Below are the code and all the weights of a small trained network. Each question names an input and a class and asks about switching units off, where a switched-off unit gives its printed mean instead of its output.

import numpy as np


def w(rows, s, z=0):
    codes = np.array(rows[::2]) - 128.0
    scale = np.full(codes.shape[1], s)
    scale[-1] = z or s
    return codes * scale


def f(y):
    return y / 2 * (1 + np.tanh(0.7978845608 * (y + 0.044715 * y**3)))


def log_softmax(a):
    a = a - a.max(-1, keepdims=True)
    return a - np.log(np.exp(a).sum(-1, keepdims=True))


def net(x, mask):
    res = np.array(x, float).reshape(1, 5) / 4 @ E
    y = f(res @ A[0][:, :-1].T + A[0][:, -1])
    res = res + np.where(mask, y, B[0][:, -1]) @ B[0][:, :-1]
    return log_softmax(res[-1] @ U[:, :-1].T + U[:, -1])


A, B = {}, {}
E = w([
[76,52,234,153,197,151,127,112],'x0',
[157,224,227,128,97,97,49,123],'x1',
[133,55,90,144,117,66,31,120],'x2',
[149,100,127,99,77,242,80,147],'x3',
[83,83,177,144,3,85,184,117],'x4',
],0.0052)
A[0] = w([
[144,168,175,116,116,111,93,123,43],'N0',
[126,169,154,116,131,159,194,143,16],'N1',
[129,181,173,142,111,115,85,131,49],'N2',
[133,142,136,134,170,44,166,120,36],'N3',
[134,74,202,116,170,126,138,132,62],'N4',
[114,155,125,149,165,53,158,110,32],'N5',
[144,164,102,134,207,157,97,120,51],'N6',
[117,104,159,116,54,108,168,130,32],'N7',
[142,103,141,107,95,200,97,137,14],'N8',
[127,112,133,110,98,194,96,138,18],'N9',
[118,107,156,140,51,106,159,124,57],'N10',
[143,178,186,131,114,106,86,125,42],'N11',
[150,151,166,109,122,114,107,123,52],'N12',
[102,105,155,118,69,108,151,123,51],'N13',
[112,173,143,114,135,162,183,132,5],'N14',
[140,117,132,131,83,249,82,123,22],'N15',
[146,135,119,113,190,135,114,150,36],'N16',
[129,181,159,139,128,182,208,118,29],'N17',
[136,166,159,109,137,162,203,130,16],'N18',
[120,156,140,120,192,23,173,139,38],'N19',
[151,169,77,113,87,109,146,142,32],'N20',
[123,177,99,127,207,158,79,128,47],'N21',
[145,166,171,127,110,111,94,122,25],'N22',
[139,113,104,119,125,117,142,129,44],'N23',
[137,64,117,128,119,75,52,128,36],'N24',
[125,86,187,133,162,140,133,115,61],'N25',
[110,94,184,123,158,135,127,124,62],'N26',
[127,177,172,126,114,110,87,138,42],'N27',
[121,55,100,128,118,64,35,127,26],'N28',
[138,206,45,132,67,115,131,129,50],'N29',
[116,88,189,133,165,137,129,125,79],'N30',
[151,172,60,115,84,122,143,119,57],'N31',
[126,94,163,133,52,97,170,129,45],'N32',
[128,131,122,142,130,129,138,117,3],'N33',
[135,38,41,129,154,150,225,126,7],'N34',
[150,148,112,117,199,146,105,129,26],'N35',
[115,73,80,121,145,130,170,134,16],'N36',
[136,172,175,123,117,112,87,131,31],'N37',
[116,88,183,151,166,146,129,126,58],'N38',
[107,92,185,127,165,133,125,134,59],'N39',
],0.013,0.0028)
B[0] = w([
[74,145,119,130,142,166,133,136,161],'N0',
[177,197,121,139,105,129,134,135,155],'N1',
[65,148,123,120,146,175,131,122,170],'N2',
[131,74,129,131,55,145,143,125,170],'N3',
[105,132,125,120,135,50,112,132,171],'N4',
[131,75,137,130,54,148,138,123,168],'N5',
[187,86,139,122,194,148,114,132,185],'N6',
[182,80,137,126,183,161,111,117,177],'N7',
[137,80,127,123,60,134,152,129,160],'N8',
[133,86,127,128,72,134,150,114,152],'N9',
[180,73,125,120,192,149,115,132,182],'N10',
[56,152,124,129,152,180,127,123,178],'N11',
[94,137,123,139,137,149,135,136,141],'N12',
[166,98,118,118,176,153,109,122,165],'N13',
[169,190,116,139,117,122,143,135,148],'N14',
[121,49,133,137,11,146,152,129,193],'N15',
[157,94,121,135,160,138,125,124,151],'N16',
[191,228,124,137,106,127,152,123,175],'N17',
[174,206,142,148,116,129,140,108,160],'N18',
[136,53,125,124,15,158,146,133,194],'N19',
[110,119,127,124,134,53,99,129,172],'N20',
[194,88,125,125,202,149,117,132,189],'N21',
[79,134,120,125,149,162,145,127,156],'N22',
[106,139,151,148,140,124,138,131,126],'N23',
[191,219,133,142,112,121,153,127,179],'N24',
[104,130,137,119,135,67,110,129,162],'N25',
[103,128,133,136,146,72,115,111,157],'N26',
[72,144,120,130,142,170,129,133,165],'N27',
[205,250,131,144,96,131,164,121,198],'N28',
[87,116,138,123,144,1,107,132,215],'N29',
[104,130,120,123,136,55,113,127,168],'N30',
[102,126,143,126,150,36,114,122,188],'N31',
[188,73,115,123,195,153,108,143,187],'N32',
[132,131,132,138,110,141,125,127,110],'N33',
[3,172,131,119,159,223,118,124,254],'N34',
[175,98,133,110,168,152,110,120,165],'N35',
[64,146,125,132,131,185,132,145,175],'N36',
[74,153,123,125,138,173,124,133,162],'N37',
[103,122,121,127,134,56,118,142,165],'N38',
[108,130,124,121,134,61,117,133,161],'N39',
],0.032,0.0066)
U = w([
[30,137,105,117,181,219,127,130,207],'0',
[233,38,120,114,239,167,93,115,199],'1',
[98,105,134,120,147,3,91,121,117],'2',
[222,225,125,165,110,133,179,106,2],'3',
[142,11,128,129,20,158,171,113,66],'4',
],0.0055,0.00067)

Each question gives the input, the list of numbers given to net, and the class t.
The units are the neurons (one row each of A and B). Each row of codes is followed by its name. A weight is (code - 128) times the scale printed after its matrix; where a second scale follows, it is the last column's (A, B and U).
mask holds one flag per neuron, in row order. A switched-off neuron (its flag False) gives its mean, the last column of its row in B, instead of its output. The means were averaged over made-up inputs and are rounded, as every weight is.
A unit's drop is (log p(t) with every unit on - log p(t) with that unit switched off) / (log p(t) with every unit on - log p(t) with every unit switched off).
The circuit of an input: a set's keep is (log p(t) with only the set's units on - log p(t) with every unit switched off) / (log p(t) with every unit on - log p(t) with every unit switched off). Starting from the 12 units with the biggest drops (on a tie, the unit counted first), units are removed one at a time, each time the one whose removal leaves the highest keep (on an exact tie, the one counted first), for as long as the keep stays at least 0.8.
units of the circuit, in order: the units of the circuit, biggest drop first
most important unit: the unit with the biggest drop
k most important neurons: the k neurons with the biggest drops, biggest first
drop when u is switched off: that unit's drop, to one decimal
input [-8,-4,0,8,-6], class 2: most important unit -> N29
input [0,2,3,-4,4], class 1: units of the circuit, in order -> N32, N10
input [6,0,1,6,3], class 2: units of the circuit, in order -> N4, N30
input [-6,5,0,5,2], class 2: 3 most important neurons -> N29, N34, N31
input [7,-6,-5,-6,8], class 1: 3 most important neurons -> N32, N7, N10
input [7,6,5,-8,8], class 1: 2 most important neurons -> N32, N10
input [3,-6,-2,-7,-4], class 4: 3 most important neurons -> N19, N3, N5
input [-7,5,0,-8,-4], class 4: 2 most important neurons -> N19, N5
input [2,-6,-7,-4,-1], class 3: 3 most important neurons -> N17, N18, N1
input [-5,-2,-5,8,-8], class 1: 2 most important neurons -> N21, N6
input [-8,1,5,0,-7], class 2: 4 most important neurons -> N29, N31, N20, N32
input [4,0,1,5,3], class 4: 2 most important neurons -> N15, N29
input [-5,6,8,0,-3], class 3: 3 most important neurons -> N28, N24, N34
input [-5,7,-6,-8,-3], class 4: units of the circuit, in order -> N19
input [-3,1,8,2,-5], class 3: drop when N28 is switched off -> 0.3
input [8,3,3,-2,-6], class 2: drop when N4 is switched off -> 0.1
input [-5,-2,-5,-1,-8], class 1: drop when N3 is switched off -> 0.0
